Below is a small trained network, with its code and all its weights. Each question gives an input and a class and asks what happens when units are switched off, that is, made to give their printed mean instead of their output.

import numpy as np


def w(rows, s, z=0):
    codes = np.array(rows[::2]) - 128.0
    scale = np.full(codes.shape[1], s)
    scale[-1] = z or s
    return codes * scale


def f(y):
    return y / 2 * (1 + np.tanh(0.7978845608 * (y + 0.044715 * y**3)))


def log_softmax(a):
    a = a - a.max(-1, keepdims=True)
    return a - np.log(np.exp(a).sum(-1, keepdims=True))


def net(x, mask):
    res = np.array(x, float).reshape(1, 8) / 4 @ E
    y = f(res @ A[0][:, :-1].T + A[0][:, -1])
    res = res + np.where(mask, y, B[0][:, -1]) @ B[0][:, :-1]
    return log_softmax(res[-1] @ U[:, :-1].T + U[:, -1])


A, B = {}, {}
E = w([
[140,99,114,187,189,93,182,185,123,41],'x0',
[151,189,3,158,164,222,84,103,117,88],'x1',
[134,120,109,144,148,118,176,125,111,146],'x2',
[92,15,145,226,153,245,132,168,190,167],'x3',
[136,149,153,116,137,139,135,69,129,132],'x4',
[180,17,28,90,72,93,171,81,106,72],'x5',
[115,107,85,156,108,102,120,199,116,173],'x6',
[175,70,189,64,154,168,92,154,18,150],'x7',
],0.0079)
A[0] = w([
[137,77,135,144,159,172,135,121,168,132,52],'n1',
[159,151,73,171,123,152,94,109,118,103,14],'n2',
[51,201,213,112,254,141,113,183,174,135,59],'n3',
[102,133,120,151,109,129,122,116,192,101,147],'n4',
[159,196,151,159,181,161,115,138,109,137,6],'n5',
[128,118,192,124,123,62,191,155,141,164,161],'n6',
[85,81,117,173,131,160,76,138,140,138,54],'n7',
[140,109,149,144,158,61,107,202,151,59,254],'n8',
[190,153,128,180,194,125,154,117,93,75,156],'n9',
[94,239,154,127,178,141,110,168,112,212,150],'n10',
[105,90,137,158,168,149,111,138,137,134,38],'n11',
[125,170,60,134,113,176,145,126,83,152,78],'n12',
[155,110,121,146,165,109,189,134,103,115,110],'n13',
[118,145,85,148,186,146,80,143,112,79,139],'n14',
[102,133,109,92,73,145,73,96,132,182,194],'n15',
[213,114,138,101,153,156,111,157,83,146,12],'n16',
[172,149,132,127,78,78,100,123,105,125,32],'n17',
[160,220,129,105,145,80,142,163,76,97,42],'n18',
[138,99,172,86,170,181,127,111,73,81,150],'n19',
[171,173,60,155,124,209,105,117,90,126,56],'n20',
[201,80,111,132,87,147,96,49,124,78,138],'n21',
[108,114,62,127,125,87,73,209,122,184,193],'n22',
[68,162,82,92,105,72,75,137,96,83,81],'n23',
[114,100,144,135,128,135,72,164,20,145,103],'n24',
],0.009,0.0026)
B[0] = w([
[10,111,128,66,178,105,134,222,110,216,163],'n1',
[72,146,191,121,69,137,164,144,65,107,173],'n2',
[189,118,80,101,111,93,154,212,86,47,249],'n3',
[44,123,17,143,129,144,157,43,160,156,167],'n4',
[121,128,166,103,109,46,132,205,126,48,172],'n5',
[117,137,173,222,39,196,82,106,124,125,205],'n6',
[61,82,135,113,157,175,129,116,93,237,174],'n7',
[194,145,141,209,147,213,142,72,175,195,209],'n8',
[135,133,163,196,151,120,71,94,221,175,188],'n9',
[211,86,82,102,128,81,171,174,84,111,254],'n10',
[60,70,78,94,139,135,132,189,68,175,154],'n11',
[174,133,224,127,66,126,74,152,109,117,180],'n12',
[141,104,94,129,108,97,40,134,137,134,164],'n13',
[205,144,215,173,79,137,97,109,182,125,190],'n14',
[221,112,91,181,160,86,49,76,165,191,201],'n15',
[75,200,104,162,14,163,181,108,70,152,171],'n16',
[58,66,187,159,189,111,132,191,104,126,158],'n17',
[19,105,160,36,224,123,95,145,38,194,207],'n18',
[147,252,40,172,118,113,201,117,157,200,192],'n19',
[73,59,255,159,101,102,162,97,161,135,210],'n20',
[133,17,99,114,122,19,169,188,167,116,204],'n21',
[210,138,182,41,149,135,244,68,176,122,203],'n22',
[40,132,143,88,190,146,116,76,76,151,191],'n23',
[113,224,47,134,66,115,158,68,167,151,191],'n24',
],0.0057,0.0088)
U = w([
[55,95,145,91,210,139,117,141,72,190,2],'0',
[138,116,254,160,23,136,111,127,113,118,18],'1',
[176,84,68,100,82,104,151,174,92,68,103],'2',
[166,152,137,101,131,134,180,117,153,163,233],'3',
[93,238,30,158,71,146,161,98,117,149,58],'4',
[156,126,114,169,127,137,81,113,86,155,241],'5',
[210,123,138,156,164,134,72,106,136,184,134],'6',
[175,125,150,83,139,179,175,105,127,138,204],'7',
],0.0095,0.0036)

Each question gives the input, the list of numbers given to net, and the class t.
The units are the neurons (one row each of A and B). Each row of codes is followed by its name. A weight is (code - 128) times the scale printed after its matrix; where a second scale follows, it is the last column's (A, B and U).
mask holds one flag per neuron, in row order. A switched-off neuron (its flag False) gives its mean, the last column of its row in B, instead of its output. The means were averaged over made-up inputs and are rounded, as every weight is.
A unit's drop is (log p(t) with every unit on - log p(t) with that unit switched off) / (log p(t) with every unit on - log p(t) with every unit switched off).
The circuit of an input: a set's keep is (log p(t) with only the set's units on - log p(t) with every unit switched off) / (log p(t) with every unit on - log p(t) with every unit switched off). Starting from the 12 units with the biggest drops (on a tie, the unit counted first), units are removed one at a time, each time the one whose removal leaves the highest keep (on an exact tie, the one counted first), for as long as the keep stays at least 0.8.
units of the circuit, in order: the units of the circuit, biggest drop first
most important unit: the unit with the biggest drop
top k neurons: the k neurons with the biggest drops, biggest first
input [2,-6,-5,-3,4,5,0,-7], class 4: units of the circuit, in order	n4; n10
input [-8,7,1,-6,-4,-1,2,1], class 6: units of the circuit, in order	n15
input [-4,7,6,8,6,4,3,-4], class 0: units of the circuit, in order	n1; n7
input [-5,0,2,8,2,5,7,-1], class 0: top 2 neurons	n1; n7
input [-1,-5,-3,7,3,-8,-1,5], class 2: units of the circuit, in order	n3; n10
input [5,-2,1,-8,2,4,-3,-7], class 0: units of the circuit, in order	n18; n23
input [7,4,1,-2,-1,-7,0,6], class 2: top 2 neurons	n3; n5
input [-6,1,-6,-1,-4,1,2,8], class 4: units of the circuit, in order	n24; n16
input [8,2,8,2,-6,3,0,-2], class 5: top 2 neurons	n15; n13
input [-2,6,-6,1,6,7,2,-7], class 2: top 2 neurons	n21; n8
input [8,-7,1,-3,6,-1,-3,-5], class 6: units of the circuit, in order	n8; n13
input [-7,2,1,6,-5,-7,1,-3], class 2: units of the circuit, in order	n3; n10
input [-6,3,-7,-7,5,2,-6,-5], class 0: top 3 neurons	n23; n18; n17
input [4,-8,7,-5,2,5,2,4], class 1: units of the circuit, in order	n6
input [-7,6,3,-3,1,-6,8,0], class 3: top 3 neurons	n22; n10; n6
input [3,7,-7,0,-2,-8,3,8], class 2: top 2 neurons	n3; n10
input [-1,8,4,-7,-7,-8,-7,5], class 1: units of the circuit, in order	n20; n5
input [-5,7,0,-2,-5,-5,3,-2], class 1: units of the circuit, in order	n20; n12
input [0,8,3,-4,0,5,6,2], class 1: top 2 neurons	n20; n12
input [8,-5,-7,5,-1,3,-5,7], class 6: units of the circuit, in order	n8
input [4,3,-6,7,3,2,-1,8], class 4: top 4 neurons	n19; n24; n16; n18
input [4,0,-4,8,2,-8,3,-8], class 0: top 3 neurons	n7; n1; n11
input [8,4,-8,-5,-2,-8,8,-3], class 2: top 3 neurons	n3; n10; n5
input [-8,7,-2,-8,-3,2,4,-1], class 0: units of the circuit, in order	n23; n18
input [-8,-3,8,-7,4,1,3,-4], class 5: top 2 neurons	n15; n6
input [-2,3,7,-7,-7,3,1,-2], class 0: units of the circuit, in order	n18; n23
input [7,-6,-6,2,5,1,6,-8], class 4: most important unit	n4
input [3,2,-4,8,-8,-2,-6,4], class 0: top 3 neurons	n1; n7; n11
